The symbols move the nodes like this.
x592: %>x842, $>x21, ^>x719, §>x769
x271: %>x5, $>x499, ^>x207, §>x696
x139: %>x499, $>x215, ^>x583, §>x293
x806: %>x947, $>x200, ^>x215, §>x235
x725: %>x277, $>x617, ^>x172, §>x271
x956: %>x235, $>x65, ^>x991, §>x109
x200: %>x806, $>x411, ^>x5, §>x956
x323: %>x664, $>x235, ^>x293, §>x898
x277: %>x761, $>x725, ^>x21, §>x5
x305: %>x988, $>x898, ^>x617, §>x470
x617: %>x725, $>x556, ^>x13, §>x499
x761: %>x556, $>x277, ^>x592, §>x215
x470: %>x411, $>x947, ^>x499, §>x664
x696: %>x991, $>x237, ^>x700, §>x725
x842: %>x13, $>x592, ^>x898, §>x583
x293: %>x237, $>x408, ^>x764, §>x556
x172: %>x21, $>x13, ^>x988, §>x207
x584: %>x764, $>x341, ^>x235, §>x592
x719: %>x898, $>x109, ^>x761, §>x806
x461: %>x207, $>x583, ^>x470, §>x845
x237: %>x696, $>x293, ^>x845, §>x617
x215: %>x139, $>x5, ^>x769, §>x408
x21: %>x592, $>x172, ^>x109, §>x455
x764: %>x845, $>x584, ^>x323, §>x842
x583: %>x461, $>x769, ^>x947, §>x764
x898: %>x305, $>x719, ^>x556, §>x947
x455: %>x769, $>x207, ^>x200, §>x341
x991: %>x408, $>x696, ^>x341, §>x277
x556: %>x617, $>x761, ^>x842, §>x139
x13: %>x172, $>x842, ^>x305, §>x461
x947: %>x470, $>x806, ^>x139, §>x323
x5: %>x215, $>x271, ^>x455, §>x991
x65: %>x956, $>x664, ^>x696, §>x988
x700: %>x341, $>x845, ^>x65, §>x172
x845: %>x700, $>x764, ^>x664, §>x13
x341: %>x584, $>x700, ^>x956, §>x21
x769: %>x583, $>x455, ^>x806, §>x584
x664: %>x65, $>x323, ^>x237, §>x305
x109: %>x719, $>x988, ^>x277, §>x200
x988: %>x109, $>x305, ^>x725, §>x411
x408: %>x293, $>x991, ^>x584, §>x761
x499: %>x271, $>x139, ^>x461, §>x237
x207: %>x455, $>x461, ^>x411, §>x700
x235: %>x323, $>x956, ^>x408, §>x719
x411: %>x200, $>x470, ^>x271, §>x65

In the rows, zero is written as 455.

The rows follow the links: the fewer symbols apart two nodes are, the more alike their rows tend to be.

Each row is also shifted at random along 6 hidden directions that mean nothing.

Known rows, each with its node:
394 382 532 456 495 444 629 413 451 467 430 543 570 447 450 568 325 590 553 521 478 656 443 619 609 467 330 266; node x172
568 401 454 388 401 584 597 387 430 392 482 516 492 452 376 517 207 391 364 436 671 494 375 444 421 423 547 419; node x664
464 386 434 567 461 364 484 473 457 418 425 413 497 514 615 430 524 479 415 331 352 314 398 405 485 456 602 474; node x5
310 437 559 465 356 462 572 553 475 398 494 385 542 383 521 451 511 535 439 365 496 542 500 577 507 518 469 466; node x109
382 451 630 537 513 492 535 409 482 592 441 580 592 454 522 414 536 523 268 398 511 499 507 384 655 563 540 414; node x21
242 509 557 390 391 522 347 595 534 498 461 269 515 428 448 377 572 471 490 369 465 498 584 414 373 461 440 563; node x719
498 393 416 381 567 487 595 409 300 487 430 564 400 562 515 350 448 411 415 499 530 406 446 500 393 592 532 487; node x470
588 497 363 604 474 307 547 326 427 313 604 577 488 418 439 468 454 488 479 374 417 528 305 526 559 481 395 315; node x991
488 308 503 578 485 477 488 286 500 556 281 462 363 481 487 485 383 388 270 417 658 536 549 312 555 445 463 437; node x769
222 571 533 416 548 477 478 377 412 454 496 544 442 475 542 396 538 545 511 664 422 594 392 459 396 580 409 437; node x617
386 440 429 460 648 515 462 469 403 608 398 494 371 462 502 487 461 481 424 540 432 318 553 402 563 474 464 485; node x207
490 414 421 516 272 465 450 518 549 487 409 485 505 454 453 413 504 298 232 245 632 326 408 451 439 479 654 542; node x235
528 476 573 398 405 547 332 486 495 610 411 494 580 533 420 364 537 449 464 490 307 379 462 290 406 448 490 427; node x842
365 363 577 373 309 543 562 508 430 472 411 516 696 558 526 393 415 529 408 420 541 457 367 535 456 556 557 439; node x305
514 391 422 571 306 347 417 537 534 495 516 495 552 459 313 472 525 445 616 325 384 391 447 531 490 351 322 354; node x584
253 489 379 526 324 411 418 542 517 325 477 501 454 439 469 514 499 451 539 471 417 303 250 563 345 426 462 411; node x237
230 429 440 559 263 429 391 468 545 409 423 464 484 451 394 440 482 382 427 403 488 357 301 407 333 418 442 480; node x293
474 362 456 520 324 380 432 379 529 413 277 429 401 575 606 399 512 394 335 426 553 342 300 397 374 457 584 473; node x139
448 477 389 421 435 449 525 605 444 422 516 524 524 381 421 474 482 425 489 406 492 311 370 592 487 503 552 439; node x65

Complete each set of four: the symbols that take the first to the second take the third to the fourth, perhaps in another order.
Answers are names.
A 330 362 529 595 296 320 533 416 653 243 364 335 529 386 560 611 384 573 488 391 533 654 281 628 543 433 403 346
B 433 356 439 538 579 470 453 495 462 512 323 433 356 413 507 570 415 472 470 514 478 360 484 477 536 374 440 434
C 666 581 538 453 481 332 394 468 473 562 528 565 490 404 487 362 722 480 511 536 344 556 504 471 536 547 349 361
D x200

A 539 377 402 478 314 491 479 513 673 273 397 295 368 260 409 616 342 374 354 236 703 455 401 556 499 342 502 498
B 435 326 542 521 255 493 586 346 490 370 322 500 716 564 548 495 242 571 398 433 473 462 210 433 417 481 606 322
C 277 423 432 535 571 408 471 478 438 336 379 401 338 418 566 515 454 540 479 529 414 415 437 498 453 482 449 462
D x764

A 372 617 412 365 565 572 307 472 386 409 576 480 376 423 349 435 426 407 499 598 294 322 417 315 326 392 474 505
B 598 521 370 617 357 299 450 369 521 347 516 541 479 475 430 399 538 424 438 385 461 461 299 450 404 450 447 380
C 502 499 452 462 744 466 427 383 373 597 464 521 322 424 500 394 510 441 339 472 451 426 660 320 578 497 471 510
D x461

A 241 490 391 435 505 442 522 422 394 367 550 528 438 490 379 435 408 448 518 561 413 507 342 537 398 456 336 433
B 514 477 480 326 427 430 512 602 452 330 529 398 553 428 501 565 432 556 719 501 321 508 447 697 476 434 349 333
C 537 519 418 484 563 496 367 469 586 460 513 437 267 269 320 529 508 384 405 474 541 437 507 419 592 364 355 447
D x761

A 475 461 372 406 632 468 423 324 290 428 482 406 410 556 438 440 295 493 535 598 308 447 496 342 348 407 380 488
B 500 443 545 460 493 450 483 501 525 513 368 547 493 406 566 542 506 536 456 526 497 473 351 531 566 494 500 316
C 377 409 437 464 435 539 461 458 506 534 427 584 480 439 339 500 395 407 478 472 514 414 386 465 492 383 402 358
D x411

A 454 492 416 575 329 370 400 450 511 415 506 535 478 440 471 343 604 361 313 327 449 347 335 334 413 495 559 498
B 323 452 412 466 427 517 394 610 515 510 476 529 491 351 373 588 522 459 526 418 377 263 414 522 559 383 431 361
C 406 496 361 512 444 452 459 427 525 317 489 483 424 367 435 554 353 439 371 431 495 356 305 425 469 413 506 438
D x764

A 434 533 342 515 404 400 371 624 485 322 548 464 456 370 448 516 508 466 612 467 260 285 298 511 447 386 462 393
B 664 222 438 518 367 445 448 486 499 571 256 512 581 605 491 538 324 458 427 408 417 245 326 440 432 343 545 339
C 334 365 509 534 435 434 430 439 478 621 327 562 350 533 485 394 613 374 380 554 536 428 502 474 415 490 406 453
D x719

A 393 375 409 636 491 333 545 402 348 421 484 408 555 585 553 450 369 561 443 307 298 409 419 397 502 458 517 497
B 216 545 511 419 497 457 405 547 483 382 518 398 533 376 498 494 523 587 656 494 224 407 403 504 451 428 405 471
C 446 386 419 421 526 395 569 577 290 525 513 478 564 542 534 384 474 554 508 420 336 349 480 536 496 543 538 483
D x305

A 414 442 411 448 497 467 385 435 436 435 389 504 286 500 599 403 523 401 361 555 417 316 382 434 358 507 589 516
B 315 414 565 386 357 487 533 522 475 403 399 424 606 406 534 542 420 550 449 413 538 488 400 580 491 485 553 505
C 501 524 465 424 431 384 416 352 405 338 444 424 482 485 476 429 484 486 585 568 374 604 417 462 355 461 357 419
D x664

A 518 420 537 267 559 566 654 272 310 423 490 496 552 517 438 474 180 548 410 537 585 686 462 457 426 491 476 415
B 327 466 452 474 616 533 468 319 270 424 467 471 370 606 477 408 379 519 448 597 369 441 462 388 370 494 418 542
C 604 440 364 423 543 346 476 548 371 395 508 307 378 400 467 467 452 489 554 394 420 461 588 583 490 459 433 500
D x991

A 658 367 393 358 436 468 456 498 440 457 362 492 387 520 560 433 429 385 362 473 552 308 412 461 380 503 617 477
B 524 552 364 461 571 382 659 477 307 496 711 567 594 462 301 345 440 497 449 362 400 510 483 508 501 524 410 473
C 428 389 414 472 411 380 481 538 330 522 480 336 514 588 408 394 455 486 529 341 364 454 612 488 393 438 400 527
D x664

A 501 441 413 539 416 387 332 403 568 395 287 341 266 425 546 437 492 392 375 407 502 400 458 375 383 432 509 531
B 567 509 378 351 472 526 426 617 500 414 478 514 436 346 444 456 497 369 335 377 527 232 386 480 474 491 658 534
C 464 493 420 397 454 540 558 353 226 559 600 536 647 618 215 343 299 404 382 352 450 518 497 337 385 479 439 526
D x21

A 373 447 582 504 491 554 442 364 476 600 424 379 536 446 392 461 426 480 432 468 492 652 555 361 534 430 311 476
B 441 502 364 460 522 485 417 557 505 481 544 533 448 376 304 523 480 466 596 502 366 361 417 534 546 367 415 363
C 443 426 458 510 286 386 407 497 626 478 449 562 369 388 374 489 571 326 519 493 549 466 346 590 436 410 325 334
D x455

A 489 363 455 594 446 328 461 430 394 579 421 447 511 525 423 425 502 474 515 453 420 467 560 476 522 426 352 444
B 374 354 421 453 401 533 692 468 321 433 559 451 707 523 312 524 145 548 434 257 450 431 404 472 503 380 499 453
C 541 403 510 308 355 575 405 416 480 369 407 304 512 451 378 489 285 438 520 451 498 590 516 404 318 400 420 488
D x5

A 271 417 403 443 424 449 637 524 406 391 565 462 528 387 382 583 345 510 573 396 503 506 424 630 470 425 381 454
B 337 343 375 617 309 315 485 440 348 450 463 426 581 681 467 428 392 538 637 469 255 438 388 508 312 413 358 441
C 419 320 440 449 370 361 626 434 375 488 438 467 448 609 486 373 419 441 479 465 547 561 497 631 391 481 389 427
D x277

A 346 552 414 460 630 501 471 473 451 531 556 583 347 348 341 505 560 426 466 542 489 433 520 501 533 483 406 413
B 332 441 439 414 381 582 296 604 619 534 348 474 332 342 346 544 530 307 444 520 524 197 402 428 389 369 516 451
C 626 543 520 458 491 332 425 291 462 348 506 451 427 435 488 413 436 511 446 520 463 712 426 439 467 543 422 404
D x277

A 379 466 425 554 473 421 466 411 464 506 583 452 404 433 272 451 454 424 561 449 439 620 574 464 486 389 244 448
B 490 485 404 475 355 432 447 490 535 439 486 450 398 389 387 383 525 339 348 296 616 412 473 474 444 462 515 503
C 532 348 561 401 389 535 439 435 544 467 361 391 580 495 403 642 265 543 632 518 413 541 379 559 489 300 329 286
D x305

A 573 361 548 375 227 486 419 620 627 397 307 451 616 465 608 474 501 397 471 431 587 297 263 599 374 499 657 391
B 256 489 425 632 445 396 537 283 362 409 542 486 532 532 374 414 361 441 331 375 508 603 402 368 449 485 395 479
C 528 358 369 565 413 317 404 437 466 287 389 196 395 480 451 529 347 476 620 408 372 559 495 519 400 277 300 459
D x172

A 765 409 431 415 517 525 246 408 482 626 316 507 331 530 470 386 554 283 290 514 461 227 510 229 395 452 600 495
B 483 438 527 377 442 563 400 446 585 454 369 462 372 355 440 598 365 474 545 617 527 510 438 502 462 346 327 340
C 337 548 607 340 450 668 266 434 429 668 393 463 545 477 424 333 560 392 325 489 368 400 563 123 391 445 539 546
D x845

